Below are the code and all the weights of a small trained network. Each question names an input and a target symbol and asks about switching units off, where a switched-off unit gives its printed mean instead of its output.

import numpy as np


def w(rows, s, z=0):
    codes = np.array(rows[::2]) - 128.0
    scale = np.full(codes.shape[1], s)
    scale[-1] = z or s
    return codes * scale


def norm(h):
    return h / np.sqrt((h * h).mean(-1, keepdims=True) + 1e-5)


def f(y):
    return y / 2 * (1 + np.tanh(0.7978845608 * (y + 0.044715 * y**3)))


def softmax(a):
    e = np.exp(a - a.max(-1, keepdims=True))
    return e / e.sum(-1, keepdims=True)


def log_softmax(a):
    a = a - a.max(-1, keepdims=True)
    return a - np.log(np.exp(a).sum(-1, keepdims=True))


def net(x, mask):
    ids = ['αβεηθμξπστφψω'.index(c) for c in x.split()]
    T = len(ids)
    res = E[ids] + P[:T]
    r = norm(res)
    for j in range(3):
        rows = slice(4 * j, 4 * j + 4)
        q, k, v = (r @ M[0][rows].T for M in (Q, K, V))
        z = softmax(np.where(np.tri(T) > 0, q @ k.T / 4**0.5, -1e9)) @ v
        o = O[0][rows]
        res = res + np.where(mask[j], z, o[:, -1]) @ o[:, :-1]
    y = f(norm(res) @ A[0][:, :-1].T + A[0][:, -1])
    res = res + np.where(mask[3:15], y, B[0][:, -1]) @ B[0][:, :-1]
    return log_softmax(norm(res)[-1] @ U[:, :-1].T + U[:, -1])


Q, K, V, O, A, B = {}, {}, {}, {}, {}, {}
E = w([
[173,102,78],'α',
[155,105,60],'β',
[183,106,101],'ε',
[20,156,76],'η',
[128,106,77],'θ',
[255,100,91],'μ',
[185,108,70],'ξ',
[182,97,76],'π',
[23,155,78],'σ',
[196,185,92],'τ',
[206,107,82],'φ',
[171,165,83],'ψ',
[24,157,69],'ω',
],0.0067)
P = w([
[113,122,152],'0',
[97,134,52],'1',
[159,123,170],'2',
[239,100,106],'3',
[98,159,48],'4',
[169,130,196],'5',
[182,79,108],'6',
[103,176,54],'7',
[143,129,202],'8',
[142,55,97],'9',
[109,191,70],'10',
[142,135,238],'11',
[99,2,78],'12',
],0.018)
Q[0] = w([
[132,116,130],'H1',
[120,190,123],'H1',
[140,108,137],'H1',
[134,86,146],'H1',
[110,104,101],'H2',
[138,185,78],'H2',
[124,164,122],'H2',
[155,36,134],'H2',
[154,108,3],'H3',
[130,134,196],'H3',
[101,126,128],'H3',
[131,132,165],'H3',
],0.042)
K[0] = w([
[138,132,143],'H1',
[57,125,26],'H1',
[134,144,150],'H1',
[148,125,198],'H1',
[83,155,133],'H2',
[68,41,111],'H2',
[120,78,148],'H2',
[145,255,47],'H2',
[150,107,252],'H3',
[131,140,41],'H3',
[101,119,168],'H3',
[133,136,77],'H3',
],0.028)
V[0] = w([
[121,135,107],'H1',
[127,106,180],'H1',
[100,103,137],'H1',
[113,130,75],'H1',
[126,106,134],'H2',
[143,198,97],'H2',
[97,79,138],'H2',
[2,151,149],'H2',
[126,128,97],'H3',
[139,121,117],'H3',
[136,130,141],'H3',
[135,122,145],'H3',
],0.023)
O[0] = w([
[109,150,118,89],'H1',
[175,89,144,164],'H1',
[178,156,123,46],'H1',
[123,194,111,44],'H1',
[109,107,129,126],'H2',
[213,185,107,190],'H2',
[88,65,83,141],'H2',
[76,115,7,3],'H2',
[127,163,144,70],'H3',
[150,133,127,140],'H3',
[129,110,116,169],'H3',
[143,102,115,177],'H3',
],0.021,0.0029)
A[0] = w([
[146,167,182,116],'N1',
[99,176,147,143],'N2',
[158,177,111,200],'N3',
[177,69,193,189],'N4',
[77,95,218,91],'N5',
[108,123,47,45],'N6',
[74,168,161,103],'N7',
[151,83,59,253],'N8',
[117,255,113,105],'N9',
[119,103,16,42],'N10',
[125,132,128,30],'N11',
[82,90,124,112],'N12',
],0.027,0.0038)
B[0] = w([
[180,124,66,179],'N1',
[191,120,97,150],'N2',
[158,174,118,155],'N3',
[26,130,192,250],'N4',
[139,169,56,178],'N5',
[140,158,181,169],'N6',
[202,106,165,160],'N7',
[159,152,54,210],'N8',
[252,71,123,152],'N9',
[218,79,161,191],'N10',
[136,117,155,120],'N11',
[71,148,170,159],'N12',
],0.041,0.016)
U = w([
[166,120,121,152],'α',
[101,228,40,2],'β',
[77,102,146,96],'ε',
[122,109,127,113],'η',
[79,47,59,169],'θ',
[116,107,133,147],'μ',
[130,113,156,127],'ξ',
[179,104,141,159],'π',
[132,115,142,227],'σ',
[175,155,115,93],'τ',
[167,221,179,58],'φ',
[149,5,227,58],'ψ',
[165,121,146,208],'ω',
],0.021,0.0074)

Each question gives the input, a string of symbols that net reads in full, and the target symbol t.
The units are the heads (4 rows each of Q, K, V and O) and the neurons (one row each of A and B). Each row of codes is followed by its name. A weight is (code - 128) times the scale printed after its matrix; where a second scale follows, it is the last column's (O, A, B and U).
mask holds one flag per unit, heads first, then neurons. A switched-off unit (its flag False) gives its mean, the last column of its rows in O or B, instead of its output. The means were averaged over made-up inputs and are rounded, as every weight is.
A unit's drop is (log p(t) with every unit on - log p(t) with that unit switched off) / (log p(t) with every unit on - log p(t) with every unit switched off).
The circuit of an input: a set's keep is (log p(t) with only the set's units on - log p(t) with every unit switched off) / (log p(t) with every unit on - log p(t) with every unit switched off). Starting from the 12 units with the biggest drops (on a tie, the unit counted first), units are removed one at a time, each time the one whose removal leaves the highest keep (on an exact tie, the one counted first), for as long as the keep stays at least 0.8.
circuit, biggest first: the units of the circuit, biggest drop first
unit that matters most: the unit with the biggest drop
k most important neurons: the k neurons with the biggest drops, biggest first
heads that matter: for each layer, one digit per head in row order, 1 if its drop is at least 0.15 and else 0, layers parted by /
input β β ξ ε, target θ: unit that matters most	H1
input β β β ξ τ, target ψ: circuit, biggest first	[N10, H2]
input θ β ψ β η β β β θ β ε, target θ: heads that matter	010
input π ξ β β ξ, target β: 3 most important neurons	[N5, N10, N4]
input ξ β β β β ψ β ψ ξ π ξ β η, target ε: circuit, biggest first	[H1, N4, N10]
input θ η η β ω, target θ: heads that matter	010
input β ξ ξ ε, target ε: circuit, biggest first	[N4, N10]
input ξ ψ ξ, target φ: circuit, biggest first	[H2, H1, N10, N4]
input β μ ξ ξ, target ψ: circuit, biggest first	[H2, N5, N8]
input β ξ β β β ξ β β η ξ, target θ: 2 most important neurons	[N6, N8]
input η ψ ψ β β ε β β β ψ β β θ, target θ: heads that matter	111
input β η θ β ψ ξ β β ψ ψ, target θ: circuit, biggest first	[H1, N10, N7]
input β ξ ω ε σ ξ β ω β μ τ ψ ε, target φ: heads that matter	110
input μ β ω ψ ξ β ξ ψ η ω, target β: 2 most important neurons	[N10, N8]
input ε β β β α θ β ψ β ξ ξ, target φ: unit that matters most	H1
input ψ ψ β μ ψ π, target φ: heads that matter	111
input β β ψ θ ξ η β ψ η β ε, target ψ: heads that matter	110
input β β ξ β ε θ ε τ β ε, target φ: 3 most important neurons	[N10, N4, N3]
input ε β ψ ω τ, target φ: heads that matter	111
input ψ ψ φ ψ β β β ψ η φ, target β: heads that matter	110
input ψ β β β η β β μ ω η ψ β, target φ: 2 most important neurons	[N10, N3]
input β ω ψ ω ψ θ β β ψ β ψ β ε, target β: most important neuron	[N10]
input ψ β η ψ ξ β θ β β ω, target θ: 4 most important neurons	[N8, N6, N10, N4]
input η β β η, target θ: 2 most important neurons	[N8, N4]
input θ ξ π ω, target ε: circuit, biggest first	[N4, N10]
input β ψ ε ψ β η β β β ε β, target ψ: 3 most important neurons	[N10, N6, N4]
input μ β β α β β ψ β μ σ, target θ: 2 most important neurons	[N6, N8]
input β π β σ ψ θ β, target β: 4 most important neurons	[N10, N8, N7, N9]
input ξ ξ β θ ξ τ β, target ε: 4 most important neurons	[N4, N10, N5, N1]
input θ ω ψ μ β ω ψ μ ω ε, target ψ: heads that matter	111
